Below are the code and all the weights of a small trained network. Each question names an input and a target symbol and asks about switching units off, where a switched-off unit gives its printed mean instead of its output.

import numpy as np


def w(rows, s, z=0):
    codes = np.array(rows[::2]) - 128.0
    scale = np.full(codes.shape[1], s)
    scale[-1] = z or s
    return codes * scale


def norm(h):
    return h / np.sqrt((h * h).mean(-1, keepdims=True) + 1e-5)


def f(y):
    return y / 2 * (1 + np.tanh(0.7978845608 * (y + 0.044715 * y**3)))


def softmax(a):
    e = np.exp(a - a.max(-1, keepdims=True))
    return e / e.sum(-1, keepdims=True)


def log_softmax(a):
    a = a - a.max(-1, keepdims=True)
    return a - np.log(np.exp(a).sum(-1, keepdims=True))


def net(x, mask):
    ids = ['εζηθπστφ'.index(c) for c in x.split()]
    T = len(ids)
    res = E[ids] + P[:T]
    u = 0
    for l in range(2):
        r = norm(res)
        for j in range(3):
            rows = slice(4 * j, 4 * j + 4)
            q, k, v = (r @ M[l][rows].T for M in (Q, K, V))
            z = softmax(np.where(np.tri(T) > 0, q @ k.T / 4**0.5, -1e9)) @ v
            o = O[l][rows]
            res = res + np.where(mask[u + j], z, o[:, -1]) @ o[:, :-1]
        u += 3
        y = f(norm(res) @ A[l][:, :-1].T + A[l][:, -1])
        res = res + np.where(mask[u : u + 8], y, B[l][:, -1]) @ B[l][:, :-1]
        u += 8
    return log_softmax(norm(res)[-1] @ U[:, :-1].T + U[:, -1])


Q, K, V, O, A, B = {}, {}, {}, {}, {}, {}
E = w([
[7,66,92,130,128,123],'ε',
[144,172,71,124,42,243],'ζ',
[80,162,100,193,143,156],'η',
[63,104,121,140,200,225],'θ',
[177,204,146,66,163,201],'π',
[162,90,129,118,95,139],'σ',
[158,188,181,162,133,108],'τ',
[171,160,8,141,206,27],'φ',
],0.019)
P = w([
[136,84,200,101,188,132],'0',
[131,94,171,95,155,107],'1',
[160,175,59,254,62,226],'2',
[67,197,132,17,185,30],'3',
[136,82,166,98,128,72],'4',
[134,148,59,245,64,250],'5',
[49,202,108,6,218,31],'6',
],0.0076)
Q[0] = w([
[117,141,142,95,98,162],'L0H0',
[175,130,98,107,159,70],'L0H0',
[121,88,143,249,96,103],'L0H0',
[144,124,184,150,146,94],'L0H0',
[170,157,151,225,151,138],'L0H1',
[81,184,126,74,171,100],'L0H1',
[133,119,118,220,114,122],'L0H1',
[193,169,110,219,139,110],'L0H1',
[79,96,104,194,129,155],'L0H2',
[83,195,69,55,165,72],'L0H2',
[112,97,184,116,176,107],'L0H2',
[71,176,128,39,223,114],'L0H2',
],0.012)
K[0] = w([
[159,58,42,98,175,140],'L0H0',
[188,130,175,137,120,77],'L0H0',
[70,77,208,141,93,106],'L0H0',
[129,126,193,122,132,115],'L0H0',
[148,183,254,188,121,87],'L0H1',
[73,180,72,76,213,86],'L0H1',
[119,146,157,162,118,139],'L0H1',
[141,219,178,166,75,60],'L0H1',
[115,112,181,124,124,89],'L0H2',
[175,201,198,114,167,254],'L0H2',
[68,122,100,89,159,182],'L0H2',
[102,182,187,71,167,223],'L0H2',
],0.0097)
V[0] = w([
[35,160,150,187,88,130],'L0H0',
[93,34,148,99,117,138],'L0H0',
[87,154,210,35,139,90],'L0H0',
[112,104,3,84,168,100],'L0H0',
[108,108,34,171,97,110],'L0H1',
[136,37,136,153,72,150],'L0H1',
[131,161,91,171,192,56],'L0H1',
[103,103,100,118,137,213],'L0H1',
[118,160,84,180,131,83],'L0H2',
[57,108,187,229,82,174],'L0H2',
[177,215,141,120,103,176],'L0H2',
[137,125,215,119,243,178],'L0H2',
],0.0069)
O[0] = w([
[142,138,93,104,79,111,153],'L0H0',
[143,125,140,162,110,204,96],'L0H0',
[90,93,140,30,166,124,138],'L0H0',
[58,171,103,146,185,137,71],'L0H0',
[50,178,93,110,171,170,53],'L0H1',
[184,156,116,68,72,115,62],'L0H1',
[95,179,100,157,119,82,166],'L0H1',
[168,123,117,71,142,136,99],'L0H1',
[81,89,82,149,160,112,103],'L0H2',
[136,3,160,166,167,158,151],'L0H2',
[101,205,157,124,145,116,157],'L0H2',
[124,121,154,122,119,111,254],'L0H2',
],0.0072,0.0057)
A[0] = w([
[122,175,128,251,95,122,145],'L0N0',
[166,124,62,139,80,200,35],'L0N1',
[154,151,129,42,100,155,79],'L0N2',
[131,168,84,127,137,161,3],'L0N3',
[91,183,154,134,68,102,140],'L0N4',
[63,103,87,114,74,58,25],'L0N5',
[114,147,171,103,141,236,41],'L0N6',
[45,167,74,105,146,164,87],'L0N7',
],0.011,0.0039)
B[0] = w([
[243,70,148,173,100,209,255],'L0N0',
[144,209,55,143,32,74,176],'L0N1',
[96,195,162,94,97,89,145],'L0N2',
[98,107,139,112,136,1,126],'L0N3',
[101,140,133,128,195,201,180],'L0N4',
[117,62,124,129,101,223,145],'L0N5',
[142,168,48,200,151,128,174],'L0N6',
[158,96,227,135,120,51,195],'L0N7',
],0.0077,0.0062)
Q[1] = w([
[75,112,52,114,129,47],'L1H0',
[42,118,165,104,95,94],'L1H0',
[110,202,141,113,110,134],'L1H0',
[62,143,218,44,241,68],'L1H0',
[99,192,62,169,64,173],'L1H1',
[33,122,129,86,246,149],'L1H1',
[149,202,111,133,91,225],'L1H1',
[167,158,78,91,177,93],'L1H1',
[129,123,184,23,112,151],'L1H2',
[127,165,65,77,162,159],'L1H2',
[89,94,205,1,156,189],'L1H2',
[114,155,49,150,201,146],'L1H2',
],0.0098)
K[1] = w([
[140,76,138,125,135,158],'L1H0',
[116,82,193,99,127,173],'L1H0',
[28,97,124,137,139,137],'L1H0',
[47,91,145,136,66,190],'L1H0',
[87,161,178,71,155,176],'L1H1',
[63,120,33,151,161,149],'L1H1',
[152,213,198,145,152,191],'L1H1',
[170,149,79,66,117,123],'L1H1',
[83,86,169,133,8,138],'L1H2',
[100,157,71,128,140,161],'L1H2',
[129,125,92,113,31,227],'L1H2',
[143,158,96,132,192,138],'L1H2',
],0.011)
V[1] = w([
[48,81,89,91,90,125],'L1H0',
[162,151,57,169,177,20],'L1H0',
[168,110,143,114,168,149],'L1H0',
[107,180,148,164,74,176],'L1H0',
[218,130,112,117,114,30],'L1H1',
[155,157,89,1,149,153],'L1H1',
[182,129,129,102,91,215],'L1H1',
[169,147,91,129,220,90],'L1H1',
[35,156,145,111,93,136],'L1H2',
[106,131,141,114,112,182],'L1H2',
[95,98,144,105,118,156],'L1H2',
[134,117,58,51,194,162],'L1H2',
],0.01)
O[1] = w([
[23,154,184,145,91,55,1],'L1H0',
[236,50,189,100,126,74,122],'L1H0',
[210,182,112,141,135,97,186],'L1H0',
[68,147,32,140,90,175,121],'L1H0',
[91,203,47,188,126,37,210],'L1H1',
[86,133,134,112,144,64,5],'L1H1',
[185,76,104,77,121,64,149],'L1H1',
[109,208,4,154,254,110,141],'L1H1',
[94,146,163,113,99,172,8],'L1H2',
[105,170,126,8,93,153,84],'L1H2',
[78,167,109,65,138,180,95],'L1H2',
[92,116,47,142,194,58,5],'L1H2',
],0.0065,0.0044)
A[1] = w([
[28,109,228,110,92,150,101],'L1N0',
[146,131,128,59,89,74,41],'L1N1',
[184,175,185,121,165,94,124],'L1N2',
[103,106,75,37,127,210,128],'L1N3',
[183,118,218,96,73,86,29],'L1N4',
[107,187,70,180,127,93,3],'L1N5',
[69,212,191,11,138,122,104],'L1N6',
[150,136,166,78,65,84,30],'L1N7',
],0.011,0.0032)
B[1] = w([
[82,108,227,171,62,124,209],'L1N0',
[92,140,133,2,115,182,142],'L1N1',
[182,111,71,92,148,70,254],'L1N2',
[54,117,140,192,202,90,186],'L1N3',
[59,14,145,132,141,72,242],'L1N4',
[88,202,120,198,74,88,166],'L1N5',
[146,209,249,177,160,139,216],'L1N6',
[74,71,81,32,143,195,163],'L1N7',
],0.0092,0.0045)
U = w([
[37,126,212,177,66,123,175],'ε',
[105,170,77,123,34,125,177],'ζ',
[201,132,173,168,76,254,5],'η',
[94,103,92,124,189,199,150],'θ',
[146,217,187,83,159,138,115],'π',
[109,92,112,40,86,152,208],'σ',
[165,66,148,156,105,24,73],'τ',
[71,165,75,194,133,56,146],'φ',
],0.0082,0.0025)

Each question gives the input, a string of symbols that net reads in full, and the target symbol t.
The units are the heads (4 rows each of Q, K, V and O) and the neurons (one row each of A and B). Each row of codes is followed by its name. A weight is (code - 128) times the scale printed after its matrix; where a second scale follows, it is the last column's (O, A, B and U).
mask holds one flag per unit, layer by layer, with each layer's heads first. A switched-off unit (its flag False) gives its mean, the last column of its rows in O or B, instead of its output. The means were averaged over made-up inputs and are rounded, as every weight is.
A unit's drop is (log p(t) with every unit on - log p(t) with that unit switched off) / (log p(t) with every unit on - log p(t) with every unit switched off).
The circuit of an input: a set's keep is (log p(t) with only the set's units on - log p(t) with every unit switched off) / (log p(t) with every unit on - log p(t) with every unit switched off). Starting from the 12 units with the biggest drops (on a tie, the unit counted first), units are removed one at a time, each time the one whose removal leaves the highest keep (on an exact tie, the one counted first), for as long as the keep stays at least 0.8.
units of the circuit, in order: the units of the circuit, biggest drop first
unit that matters most: the unit with the biggest drop
top k neurons: the k neurons with the biggest drops, biggest first
top k neurons in layer l: the k neurons of layer l with the biggest drops, biggest first
heads that matter: for each layer, one digit per head in row order, 1 if its drop is at least 0.15 and else 0, layers parted by /
input θ φ τ τ, target φ: unit that matters most : L0H0
input σ σ τ ζ φ ζ, target τ: units of the circuit, in order : (L1H0; L1H2)
input ε φ ε τ σ θ θ, target ε: units of the circuit, in order : (L1H0; L1N0)
input σ σ η ζ ε ζ η, target ε: units of the circuit, in order : (L1H0; L1H1)
input φ τ τ τ, target φ: units of the circuit, in order : (L1H1; L0H2)
input φ ζ τ ε ζ, target σ: heads that matter : 011 / 110
input ε τ η η, target ε: heads that matter : 010 / 100
input θ ε ε, target θ: units of the circuit, in order : (L1H1; L1H2; L0H1; L1N3)
input ε θ ε τ, target ε: heads that matter : 100 / 100
input τ σ η σ π ζ θ, target π: heads that matter : 011 / 000
input τ σ ε, target η: units of the circuit, in order : (L1H2; L1H0)
input τ φ θ, target τ: heads that matter : 000 / 100
input η φ π ζ, target π: top 2 neurons in layer 0 : (L0N4; L0N1)
input σ η η τ φ η, target τ: heads that matter : 001 / 100
input τ τ ε τ ζ, target ζ: units of the circuit, in order : (L0N1)
input θ τ τ τ φ τ θ, target φ: units of the circuit, in order : (L1H1; L0N7)
input θ φ ζ ζ, target φ: heads that matter : 110 / 001
input φ σ ε, target τ: heads that matter : 110 / 101
input π φ ε τ, target ε: top 3 neurons : (L1N0; L0N6; L0N1)
input τ ε η ζ τ φ σ, target φ: units of the circuit, in order : (L1H1)
input τ θ ε θ, target ε: top 2 neurons in layer 0 : (L0N7; L0N1)
input θ θ η η φ τ, target τ: heads that matter : 001 / 101
input φ ε ε, target τ: top 2 neurons : (L0N7; L0N1)
input η θ ε, target θ: top 2 neurons in layer 1 : (L1N3; L1N0)
input τ τ ε ε τ τ ζ, target ε: heads that matter : 000 / 100
input θ σ τ ε π π, target φ: top 2 neurons in layer 0 : (L0N6; L0N0)
input τ θ η η ζ τ η, target η: units of the circuit, in order : (L1H1)
input τ τ ε σ, target ε: heads that matter : 000 / 100
input ε ζ τ ε τ ζ ζ, target ε: heads that matter : 010 / 100
input σ η π θ, target π: top 2 neurons in layer 0 : (L0N0; L0N7)
